Here is a tiny trained network, its code and every weight. The questions are about switching its units off for an input and a class, where a switched-off unit gives its printed mean instead of its output.

import numpy as np


def w(rows, s, z=0):
    codes = np.array(rows[::2]) - 128.0
    scale = np.full(codes.shape[1], s)
    scale[-1] = z or s
    return codes * scale


def f(y):
    return y / 2 * (1 + np.tanh(0.7978845608 * (y + 0.044715 * y**3)))


def log_softmax(a):
    a = a - a.max(-1, keepdims=True)
    return a - np.log(np.exp(a).sum(-1, keepdims=True))


def net(x, mask):
    res = np.array(x, float).reshape(1, 3) / 4 @ E
    y = f(res @ A[0][:, :-1].T + A[0][:, -1])
    res = res + np.where(mask, y, B[0][:, -1]) @ B[0][:, :-1]
    return log_softmax(res[-1] @ U[:, :-1].T + U[:, -1])


A, B = {}, {}
E = w([
[138,233,119],'x0',
[249,108,160],'x1',
[78,144,241],'x2',
],0.011)
A[0] = w([
[62,146,138,166],'n1',
[205,127,141,171],'n2',
[50,160,119,72],'n3',
[130,120,53,117],'n4',
[49,102,85,100],'n5',
[181,97,72,97],'n6',
[199,119,166,70],'n7',
[188,208,149,99],'n8',
[202,64,181,98],'n9',
[140,209,132,106],'n10',
[79,61,120,114],'n11',
[200,99,157,73],'n12',
[160,125,79,122],'n13',
[179,128,164,172],'n14',
[141,126,71,105],'n15',
[160,201,119,121],'n16',
[140,82,142,86],'n17',
[166,198,147,106],'n18',
[155,49,154,104],'n19',
[201,175,152,72],'n20',
[138,62,150,100],'n21',
[146,123,64,104],'n22',
[161,41,166,106],'n23',
[150,149,254,116],'n24',
[98,112,205,91],'n25',
[154,46,150,113],'n26',
[101,137,120,254],'n27',
[166,130,63,107],'n28',
],0.016,0.0093)
B[0] = w([
[153,131,132,221],'n1',
[165,139,158,238],'n2',
[122,156,147,195],'n3',
[104,130,197,201],'n4',
[174,235,154,215],'n5',
[114,126,157,212],'n6',
[178,183,176,192],'n7',
[83,153,84,204],'n8',
[159,162,123,241],'n9',
[75,110,75,189],'n10',
[98,160,75,201],'n11',
[127,169,155,199],'n12',
[88,77,179,186],'n13',
[207,129,167,214],'n14',
[79,127,185,176],'n15',
[115,148,70,192],'n16',
[80,152,110,154],'n17',
[86,135,85,187],'n18',
[98,148,95,208],'n19',
[115,169,129,187],'n20',
[96,131,91,184],'n21',
[60,102,162,187],'n22',
[99,160,83,224],'n23',
[74,67,175,254],'n24',
[79,105,166,197],'n25',
[97,151,81,214],'n26',
[246,112,159,239],'n27',
[88,105,158,199],'n28',
],0.012,0.0097)
U = w([
[29,61,251,98],'0',
[147,213,168,124],'1',
[26,194,30,147],'2',
[230,42,168,255],'3',
[117,41,79,69],'4',
[112,40,77,71],'5',
],0.013,0.0097)

Each question gives the input, the list of numbers given to net, and the class t.
The units are the neurons (one row each of A and B). Each row of codes is followed by its name. A weight is (code - 128) times the scale printed after its matrix; where a second scale follows, it is the last column's (A, B and U).
mask holds one flag per neuron, in row order. A switched-off neuron (its flag False) gives its mean, the last column of its row in B, instead of its output. The means were averaged over made-up inputs and are rounded, as every weight is.
A unit's drop is (log p(t) with every unit on - log p(t) with that unit switched off) / (log p(t) with every unit on - log p(t) with every unit switched off).
The circuit of an input: a set's keep is (log p(t) with only the set's units on - log p(t) with every unit switched off) / (log p(t) with every unit on - log p(t) with every unit switched off). Starting from the 12 units with the biggest drops (on a tie, the unit counted first), units are removed one at a time, each time the one whose removal leaves the highest keep (on an exact tie, the one counted first), for as long as the keep stays at least 0.8.
circuit, biggest first: the units of the circuit, biggest drop first
unit that matters most: the unit with the biggest drop
k most important neurons: the k neurons with the biggest drops, biggest first
drop of u: that unit's drop, to one decimal
input [-5,5,-1], class 1: 3 most important neurons -> [n14, n7, n2]
input [3,3,5], class 0: circuit, biggest first -> [n24]
input [-7,3,6], class 2: circuit, biggest first -> [n23, n26]
input [7,-7,-1], class 1: 2 most important neurons -> [n27, n5]
input [-5,-5,-2], class 1: 2 most important neurons -> [n5, n27]
input [-3,8,7], class 1: 2 most important neurons -> [n9, n7]
input [8,-4,7], class 2: 2 most important neurons -> [n10, n16]
input [-6,0,-6], class 0: 2 most important neurons -> [n4, n13]
input [-3,-4,3], class 1: 2 most important neurons -> [n5, n24]
input [5,3,4], class 2: 4 most important neurons -> [n8, n18, n16, n10]
input [5,2,5], class 0: 2 most important neurons -> [n24, n23]
input [-8,-2,7], class 2: 2 most important neurons -> [n11, n23]
input [-2,8,6], class 1: 2 most important neurons -> [n9, n7]
input [-5,8,-6], class 1: unit that matters most -> n9
input [8,-8,8], class 0: 3 most important neurons -> [n24, n25, n27]
input [8,-6,8], class 0: drop of n26 -> 0.2
input [-6,-7,-3], class 1: drop of n5 -> 0.5
input [0,3,-7], class 0: drop of n25 -> 0.0
